Here is a tiny trained network, its code and every weight. The questions are about switching its units off for an input and a class, where a switched-off unit gives its printed mean instead of its output.

import numpy as np


def w(rows, s, z=0):
    codes = np.array(rows[::2]) - 128.0
    scale = np.full(codes.shape[1], s)
    scale[-1] = z or s
    return codes * scale


def norm(h):
    return h / np.sqrt((h * h).mean(-1, keepdims=True) + 1e-5)


def f(y):
    return np.maximum(y, 0)


def log_softmax(a):
    a = a - a.max(-1, keepdims=True)
    return a - np.log(np.exp(a).sum(-1, keepdims=True))


def net(x, mask):
    res = np.array(x, float).reshape(1, 4) / 4 @ E
    u = 0
    for l in range(2):
        y = f(norm(res) @ A[l][:, :-1].T + A[l][:, -1])
        res = res + np.where(mask[u : u + 3], y, B[l][:, -1]) @ B[l][:, :-1]
        u += 3
    return log_softmax(norm(res)[-1] @ U[:, :-1].T + U[:, -1])


A, B = {}, {}
E = w([
[66,99,151,233,73],'x0',
[41,20,149,10,92],'x1',
[207,130,217,110,102],'x2',
[186,2,126,176,171],'x3',
],0.0031)
A[0] = w([
[113,109,121,189,4,52],'L0N1',
[193,131,254,110,86,2],'L0N2',
[79,189,180,125,137,47],'L0N3',
],0.0085,0.0046)
B[0] = w([
[192,151,74,8,166,251],'L0N1',
[45,87,17,133,147,252],'L0N2',
[110,104,230,183,196,184],'L0N3',
],0.012,0.0022)
A[1] = w([
[1,134,117,150,168,146],'L1N1',
[66,59,184,58,12,61],'L1N2',
[90,158,182,105,148,5],'L1N3',
],0.0096,0.0034)
B[1] = w([
[133,83,72,152,112,253],'L1N1',
[188,173,171,191,88,243],'L1N2',
[93,89,242,81,251,152],'L1N3',
],0.011,0.0046)
U = w([
[59,105,43,151,81,206],'0',
[187,217,165,223,70,154],'1',
[171,167,116,5,115,200],'2',
[111,46,210,195,184,136],'3',
[98,135,113,88,96,1],'4',
],0.014,0.0048)

Each question gives the input, the list of numbers given to net, and the class t.
The units are the neurons (one row each of A and B). Each row of codes is followed by its name. A weight is (code - 128) times the scale printed after its matrix; where a second scale follows, it is the last column's (A, B and U).
mask holds one flag per neuron, layer by layer. A switched-off neuron (its flag False) gives its mean, the last column of its row in B, instead of its output. The means were averaged over made-up inputs and are rounded, as every weight is.
A unit's drop is (log p(t) with every unit on - log p(t) with that unit switched off) / (log p(t) with every unit on - log p(t) with every unit switched off).
The circuit of an input: a set's keep is (log p(t) with only the set's units on - log p(t) with every unit switched off) / (log p(t) with every unit on - log p(t) with every unit switched off). Starting from all 6 units, units are removed one at a time, each time the one whose removal leaves the highest keep (on an exact tie, the one counted first), for as long as the keep stays at least 0.8.
circuit, biggest first: the units of the circuit, biggest drop first
unit that matters most: the unit with the biggest drop
top k neurons: the k neurons with the biggest drops, biggest first
drop of u: that unit's drop, to one decimal
input [3,-5,8,1], class 0: unit that matters most -> L0N2
input [-5,-3,-4,-6], class 3: circuit, biggest first -> L0N3; L0N2; L0N1; L1N3
input [5,4,-4,4], class 2: circuit, biggest first -> L0N1; L0N2; L0N3
input [-2,6,4,3], class 1: top 2 neurons -> L1N2; L0N1
input [4,-2,-5,-7], class 3: circuit, biggest first -> L0N3; L1N3
input [-6,8,-4,2], class 1: top 3 neurons -> L1N2; L0N1; L0N2
input [-5,7,-2,-5], class 1: top 2 neurons -> L1N2; L0N1
input [1,-6,6,5], class 0: top 2 neurons -> L0N2; L1N2
input [-3,7,-6,0], class 1: circuit, biggest first -> L1N2; L0N2; L0N1
input [8,-7,5,4], class 2: top 2 neurons -> L0N1; L1N2
input [-4,6,1,-4], class 1: circuit, biggest first -> L1N2; L0N1
input [4,8,-5,-4], class 1: top 2 neurons -> L1N2; L0N2
input [7,-2,-6,1], class 2: top 3 neurons -> L0N1; L0N2; L1N1
input [5,5,8,4], class 0: circuit, biggest first -> L0N2
input [6,-6,7,-8], class 3: top 2 neurons -> L0N3; L1N3
input [4,-4,-3,-6], class 3: top 2 neurons -> L0N3; L0N2
input [4,6,-5,-2], class 1: top 2 neurons -> L1N2; L0N2
input [2,-6,-5,-8], class 3: top 3 neurons -> L0N3; L0N2; L1N3
input [0,7,1,6], class 1: circuit, biggest first -> L1N2; L0N2
input [-1,8,8,-1], class 0: top 2 neurons -> L0N2; L1N1
input [8,-5,-3,3], class 2: top 2 neurons -> L0N1; L1N2
input [7,-1,-1,-1], class 2: top neuron -> L0N1
input [5,2,4,-2], class 2: drop of L0N1 -> 1.1
input [7,-2,-3,7], class 2: drop of L1N1 -> 0.2
input [-3,4,7,1], class 0: drop of L0N2 -> 1.5
input [8,-1,3,0], class 2: drop of L0N1 -> 0.8
